Below are the code and all the weights of a small trained network. Each question names an input and a target symbol and asks about switching units off, where a switched-off unit gives its printed mean instead of its output.

import numpy as np


def w(rows, s, z=0):
    codes = np.array(rows[::2]) - 128.0
    scale = np.full(codes.shape[1], s)
    scale[-1] = z or s
    return codes * scale


def f(y):
    return y / 2 * (1 + np.tanh(0.7978845608 * (y + 0.044715 * y**3)))


def softmax(a):
    e = np.exp(a - a.max(-1, keepdims=True))
    return e / e.sum(-1, keepdims=True)


def log_softmax(a):
    a = a - a.max(-1, keepdims=True)
    return a - np.log(np.exp(a).sum(-1, keepdims=True))


def net(x, mask):
    ids = ['ΓΛΞΠΣΦΩβζηθμ'.index(c) for c in x.split()]
    T = len(ids)
    res = E[ids] + P[:T]
    r = res
    for j in range(3):
        rows = slice(4 * j, 4 * j + 4)
        q, k, v = (r @ M[0][rows].T for M in (Q, K, V))
        z = softmax(np.where(np.tri(T) > 0, q @ k.T / 4**0.5, -1e9)) @ v
        o = O[0][rows]
        res = res + np.where(mask[j], z, o[:, -1]) @ o[:, :-1]
    y = f(res @ A[0][:, :-1].T + A[0][:, -1])
    res = res + np.where(mask[3:7], y, B[0][:, -1]) @ B[0][:, :-1]
    return log_softmax(res[-1] @ U[:, :-1].T + U[:, -1])


Q, K, V, O, A, B = {}, {}, {}, {}, {}, {}
E = w([
[83,158,165,74],'Γ',
[188,93,83,177],'Λ',
[113,140,144,187],'Ξ',
[76,151,67,98],'Π',
[170,76,183,161],'Σ',
[154,117,146,121],'Φ',
[136,187,91,110],'Ω',
[122,132,100,103],'β',
[247,165,156,222],'ζ',
[147,101,171,189],'η',
[182,254,83,54],'θ',
[176,97,160,124],'μ',
],0.016)
P = w([
[74,30,217,200],'0',
[98,116,136,135],'1',
[86,156,146,187],'2',
[59,146,165,218],'3',
[101,112,81,1],'4',
[54,159,127,196],'5',
[62,134,105,137],'6',
[55,146,116,145],'7',
[88,133,120,131],'8',
[83,129,105,105],'9',
[72,136,121,157],'10',
[71,147,94,102],'11',
],0.0045)
Q[0] = w([
[59,119,198,8],'H0',
[111,187,115,99],'H0',
[98,67,136,136],'H0',
[181,87,46,187],'H0',
[147,167,46,165],'H1',
[183,149,119,92],'H1',
[137,162,124,143],'H1',
[78,103,178,138],'H1',
[172,110,68,101],'H2',
[191,118,91,150],'H2',
[120,45,43,110],'H2',
[135,113,72,165],'H2',
],0.011)
K[0] = w([
[53,113,159,90],'H0',
[144,201,75,68],'H0',
[101,69,95,117],'H0',
[168,93,88,186],'H0',
[234,94,100,115],'H1',
[125,53,151,135],'H1',
[121,135,123,94],'H1',
[77,170,157,129],'H1',
[136,148,144,190],'H2',
[204,126,109,129],'H2',
[129,16,173,196],'H2',
[255,28,197,118],'H2',
],0.0098)
V[0] = w([
[113,218,106,119],'H0',
[87,187,166,32],'H0',
[91,41,113,165],'H0',
[177,196,252,23],'H0',
[196,55,141,103],'H1',
[251,4,175,86],'H1',
[66,80,183,95],'H1',
[44,18,200,144],'H1',
[143,74,74,151],'H2',
[175,165,135,18],'H2',
[254,178,169,171],'H2',
[1,188,155,82],'H2',
],0.0075)
O[0] = w([
[132,175,158,137,135],'H0',
[51,143,184,161,40],'H0',
[104,86,52,108,97],'H0',
[48,170,189,139,132],'H0',
[95,165,156,230,144],'H1',
[62,169,177,218,170],'H1',
[101,64,128,139,91],'H1',
[1,52,108,190,129],'H1',
[138,113,57,174,116],'H2',
[103,131,192,88,96],'H2',
[214,195,180,174,255],'H2',
[101,55,186,76,58],'H2',
],0.0082,0.0026)
A[0] = w([
[181,62,254,190,166],'N0',
[56,88,213,127,181],'N1',
[147,164,168,138,192],'N2',
[100,146,211,106,4],'N3',
],0.009,0.004)
B[0] = w([
[37,228,77,112,255],'N0',
[156,100,103,5,192],'N1',
[3,86,26,118,222],'N2',
[212,81,43,124,164],'N3',
],0.006,0.0062)
U = w([
[150,97,188,37,108],'Γ',
[255,86,69,139,35],'Λ',
[165,74,104,125,86],'Ξ',
[161,64,74,92,169],'Π',
[87,95,145,163,64],'Σ',
[114,95,163,130,147],'Φ',
[161,145,165,95,183],'Ω',
[136,105,110,101,87],'β',
[193,189,174,146,153],'ζ',
[129,116,80,140,74],'η',
[144,232,236,62,36],'θ',
[87,163,133,133,253],'μ',
],0.0093,0.0038)

Each question gives the input, a string of symbols that net reads in full, and the target symbol t.
The units are the heads (4 rows each of Q, K, V and O) and the neurons (one row each of A and B). Each row of codes is followed by its name. A weight is (code - 128) times the scale printed after its matrix; where a second scale follows, it is the last column's (O, A, B and U).
mask holds one flag per unit, heads first, then neurons. A switched-off unit (its flag False) gives its mean, the last column of its rows in O or B, instead of its output. The means were averaged over made-up inputs and are rounded, as every weight is.
A unit's drop is (log p(t) with every unit on - log p(t) with that unit switched off) / (log p(t) with every unit on - log p(t) with every unit switched off).
The circuit of an input: a set's keep is (log p(t) with only the set's units on - log p(t) with every unit switched off) / (log p(t) with every unit on - log p(t) with every unit switched off). Starting from all 7 units, units are removed one at a time, each time the one whose removal leaves the highest keep (on an exact tie, the one counted first), for as long as the keep stays at least 0.8.
circuit, biggest first: the units of the circuit, biggest drop first
unit that matters most: the unit with the biggest drop
k most important neurons: the k neurons with the biggest drops, biggest first
drop of u: that unit's drop, to one decimal
input Φ μ μ Σ, target μ: unit that matters most	N0
input Π Π Ξ, target Π: circuit, biggest first	(H1; H2)
input Σ μ ζ, target μ: circuit, biggest first	(H1; N0)
input μ Λ Γ Π Ω Π Π Π Π β Γ μ, target Γ: circuit, biggest first	(H2; H1; N2)
input Λ Π Π Ξ, target Π: circuit, biggest first	(H1; H0)
input Σ Π β Π Σ Λ, target Λ: circuit, biggest first	(H0; H2)
input Π Π Γ μ, target Γ: 2 most important neurons	(N1; N2)
input Φ ζ θ μ, target θ: circuit, biggest first	(H2; H1)
input β Ξ Γ Γ, target Γ: circuit, biggest first	(H2; N1)
input Γ Γ Ξ, target Γ: 2 most important neurons	(N1; N2)
input ζ β Σ Π Ξ θ θ ζ, target θ: 2 most important neurons	(N0; N3)
input ζ ζ Ξ, target ζ: drop of H1	0.2
input Π Ξ Π, target Π: drop of H1	0.6
input Ω μ Σ ζ, target μ: drop of N0	0.7
input β θ Π Ξ Σ ζ θ Ξ Λ θ ζ, target θ: drop of H1	0.2
input θ Ω Φ, target θ: most important neuron	(N0)
